Below are the code and all the weights of a small trained network. Each question names an input and a target symbol and asks about switching units off, where a switched-off unit gives its printed mean instead of its output.

import numpy as np


def w(rows, s, z=0):
    codes = np.array(rows[::2]) - 128.0
    scale = np.full(codes.shape[1], s)
    scale[-1] = z or s
    return codes * scale


def f(y):
    return y / 2 * (1 + np.tanh(0.7978845608 * (y + 0.044715 * y**3)))


def softmax(a):
    e = np.exp(a - a.max(-1, keepdims=True))
    return e / e.sum(-1, keepdims=True)


def log_softmax(a):
    a = a - a.max(-1, keepdims=True)
    return a - np.log(np.exp(a).sum(-1, keepdims=True))


def net(x, mask):
    ids = ['Σδεζηπ'.index(c) for c in x.split()]
    T = len(ids)
    res = E[ids] + P[:T]
    u = 0
    for l in range(2):
        q, k, v = (res @ M[l].T for M in (Q, K, V))
        z = softmax(np.where(np.tri(T) > 0, q @ k.T / 2**0.5, -1e9)) @ v
        res = res + np.where(mask[u], z, O[l][:, -1]) @ O[l][:, :-1]
        u += 1
        y = f(res @ A[l][:, :-1].T + A[l][:, -1])
        res = res + np.where(mask[u : u + 16], y, B[l][:, -1]) @ B[l][:, :-1]
        u += 16
    return log_softmax(res[-1] @ U[:, :-1].T + U[:, -1])


Q, K, V, O, A, B = {}, {}, {}, {}, {}, {}
E = w([
[89,170,210,91,58,182,128],'Σ',
[6,223,116,193,174,109,161],'δ',
[128,168,66,133,122,103,175],'ε',
[78,129,89,132,42,191,77],'ζ',
[18,130,37,249,148,201,152],'η',
[109,166,119,70,57,117,144],'π',
],0.015)
P = w([
[154,205,64,65,138,184,142],'0',
[152,79,115,91,233,68,129],'1',
[90,165,129,204,7,75,164],'2',
[92,167,15,29,142,181,190],'3',
[103,139,184,93,229,93,64],'4',
[33,148,159,189,11,81,174],'5',
],0.013)
Q[0] = w([
[58,97,49,67,141,194,201],'L0H1',
[203,168,65,1,233,201,95],'L0H1',
],0.0089)
K[0] = w([
[213,186,98,186,142,191,102],'L0H1',
[252,128,121,105,88,120,117],'L0H1',
],0.013)
V[0] = w([
[81,211,53,218,235,89,192],'L0H1',
[172,19,75,246,138,254,90],'L0H1',
],0.0047)
O[0] = w([
[97,106,187,55,85,7,107,255],'L0H1',
[30,58,157,45,141,195,162,97],'L0H1',
],0.011,0.0036)
A[0] = w([
[103,153,80,180,149,113,128,76],'L0N1',
[126,125,180,225,162,124,128,154],'L0N2',
[182,107,159,74,197,130,124,159],'L0N3',
[116,89,106,143,185,137,184,63],'L0N4',
[195,119,123,71,113,112,190,76],'L0N5',
[149,124,141,108,132,186,96,79],'L0N6',
[163,172,111,139,166,184,177,130],'L0N7',
[101,150,151,136,166,139,160,46],'L0N8',
[145,132,143,59,118,136,101,110],'L0N9',
[164,85,140,118,129,94,91,117],'L0N10',
[151,141,156,145,137,164,119,77],'L0N11',
[147,82,114,248,227,117,141,72],'L0N12',
[98,70,136,165,165,161,99,59],'L0N13',
[190,142,140,149,200,98,140,80],'L0N14',
[145,70,109,133,96,101,218,70],'L0N15',
[101,77,135,115,112,125,187,2],'L0N16',
],0.016,0.0076)
B[0] = w([
[143,101,150,97,120,86,149,228],'L0N1',
[178,38,150,128,150,166,91,165],'L0N2',
[198,74,168,66,122,36,119,159],'L0N3',
[60,245,104,158,123,153,86,147],'L0N4',
[77,90,71,154,71,195,45,193],'L0N5',
[66,178,154,144,154,103,186,163],'L0N6',
[180,56,228,60,144,177,98,254],'L0N7',
[207,40,93,146,88,177,126,121],'L0N8',
[122,78,94,195,235,124,183,254],'L0N9',
[179,74,149,148,76,129,53,160],'L0N10',
[64,131,147,49,138,153,132,115],'L0N11',
[235,13,179,47,108,89,184,170],'L0N12',
[119,218,159,137,127,59,117,146],'L0N13',
[1,189,69,134,79,155,112,166],'L0N14',
[147,125,233,169,187,143,186,201],'L0N15',
[143,90,163,137,52,157,127,224],'L0N16',
],0.0079,0.004)
Q[1] = w([
[160,90,146,250,141,108,137],'L1H1',
[152,118,72,149,121,132,152],'L1H1',
],0.014)
K[1] = w([
[130,18,151,254,81,112,222],'L1H1',
[157,175,129,159,86,52,189],'L1H1',
],0.0068)
V[1] = w([
[101,213,161,79,162,76,184],'L1H1',
[158,107,2,159,99,151,93],'L1H1',
],0.0047)
O[1] = w([
[150,59,190,255,240,139,205,29],'L1H1',
[44,146,127,73,155,77,166,254],'L1H1',
],0.0072,0.00027)
A[1] = w([
[141,213,88,193,138,108,190,92],'L1N1',
[208,89,27,223,137,118,64,82],'L1N2',
[111,104,99,55,180,117,166,154],'L1N3',
[139,128,1,117,191,187,137,99],'L1N4',
[54,138,97,152,178,180,116,147],'L1N5',
[135,102,101,140,196,238,77,106],'L1N6',
[223,169,101,131,136,189,160,8],'L1N7',
[147,200,108,158,71,68,101,99],'L1N8',
[132,188,6,115,167,119,122,144],'L1N9',
[84,108,33,143,115,184,146,122],'L1N10',
[127,92,160,113,179,76,192,146],'L1N11',
[168,117,144,193,235,136,216,133],'L1N12',
[97,235,132,151,78,215,176,155],'L1N13',
[12,207,110,128,112,83,105,123],'L1N14',
[116,53,153,146,175,103,52,151],'L1N15',
[180,176,188,174,89,145,58,114],'L1N16',
],0.011)
B[1] = w([
[69,65,99,97,152,109,167,148],'L1N1',
[59,159,151,75,83,104,102,133],'L1N2',
[120,180,130,126,101,139,114,196],'L1N3',
[124,133,158,79,125,34,149,172],'L1N4',
[158,105,87,158,167,148,143,189],'L1N5',
[128,71,175,157,155,85,198,177],'L1N6',
[7,78,161,191,45,190,63,133],'L1N7',
[108,114,100,122,196,203,158,200],'L1N8',
[166,92,206,163,156,101,121,183],'L1N9',
[125,138,74,160,104,196,116,200],'L1N10',
[114,142,103,144,113,150,81,187],'L1N11',
[71,109,77,142,119,70,72,148],'L1N12',
[70,151,135,77,126,118,118,234],'L1N13',
[195,110,140,173,136,145,151,254],'L1N14',
[166,166,142,89,132,152,153,176],'L1N15',
[173,140,85,122,134,86,134,160],'L1N16',
],0.012,0.011)
U = w([
[115,246,169,34,143,127,14,254],'Σ',
[193,148,201,197,200,143,163,178],'δ',
[70,118,138,126,168,112,86,68],'ε',
[93,174,123,140,118,230,104,80],'ζ',
[96,106,248,149,80,150,110,72],'η',
[78,179,175,34,187,144,254,45],'π',
],0.0052,0.007)

Each question gives the input, a string of symbols that net reads in full, and the target symbol t.
The units are the heads (2 rows each of Q, K, V and O) and the neurons (one row each of A and B). Each row of codes is followed by its name. A weight is (code - 128) times the scale printed after its matrix; where a second scale follows, it is the last column's (O, A, B and U).
mask holds one flag per unit, layer by layer, with each layer's heads first. A switched-off unit (its flag False) gives its mean, the last column of its rows in O or B, instead of its output. The means were averaged over made-up inputs and are rounded, as every weight is.
A unit's drop is (log p(t) with every unit on - log p(t) with that unit switched off) / (log p(t) with every unit on - log p(t) with every unit switched off).
The circuit of an input: a set's keep is (log p(t) with only the set's units on - log p(t) with every unit switched off) / (log p(t) with every unit on - log p(t) with every unit switched off). Starting from the 12 units with the biggest drops (on a tie, the unit counted first), units are removed one at a time, each time the one whose removal leaves the highest keep (on an exact tie, the one counted first), for as long as the keep stays at least 0.8.
units of the circuit, in order: the units of the circuit, biggest drop first
most important unit: the unit with the biggest drop
k most important neurons: the k neurons with the biggest drops, biggest first
top k neurons in layer l: the k neurons of layer l with the biggest drops, biggest first
input ε ζ Σ, target Σ: 2 most important neurons -> L0N2; L1N13
input δ δ π δ, target ε: 2 most important neurons -> L1N12; L1N1
input δ η η Σ, target ε: units of the circuit, in order -> L1H1; L0N9; L1N12; L0H1
input Σ ζ π ζ, target η: 4 most important neurons -> L1N7; L0N7; L1N6; L0N11
input π ζ Σ π ε, target Σ: top 2 neurons in layer 0 -> L0N12; L0N2
input π Σ π η, target Σ: 2 most important neurons -> L0N1; L0N12
input η ζ ζ ε, target ζ: most important neuron -> L0N5
input ζ π ζ π ζ ζ, target ζ: 2 most important neurons -> L1N10; L0N7
input π η π π, target Σ: top 2 neurons in layer 0 -> L0N7; L0N5
input ζ ζ ζ Σ η δ, target δ: 2 most important neurons -> L1N14; L1N13
input ζ π ε δ π, target δ: units of the circuit, in order -> L0H1; L1N13
input ζ ζ ζ π η, target Σ: 2 most important neurons -> L0N12; L0N13
input π Σ ζ η π ε, target η: units of the circuit, in order -> L0H1; L0N16
input δ ζ ζ Σ, target ε: most important neuron -> L1N12
input Σ η π ζ π, target δ: top 2 neurons in layer 1 -> L1N13; L1N9
input π π ζ ζ, target Σ: 2 most important neurons -> L0N7; L0N5
input π ζ ε, target ε: 2 most important neurons -> L1N12; L0N15
input η ζ ζ Σ, target ζ: 2 most important neurons -> L0N9; L1N10
input π Σ ζ ζ, target Σ: top 3 neurons in layer 0 -> L0N7; L0N5; L0N9
input ε η ζ π ζ, target δ: most important unit -> L1N13
input ζ ζ ε ζ δ, target Σ: top 2 neurons in layer 0 -> L0N2; L0N8
input ζ ζ ζ π π π, target π: top 3 neurons in layer 1 -> L1N1; L1N13; L1N8
input ζ ε ζ ζ π ε, target ε: top 2 neurons in layer 0 -> L0N15; L0N7
input π π π ζ δ, target Σ: top 2 neurons in layer 0 -> L0N2; L0N12
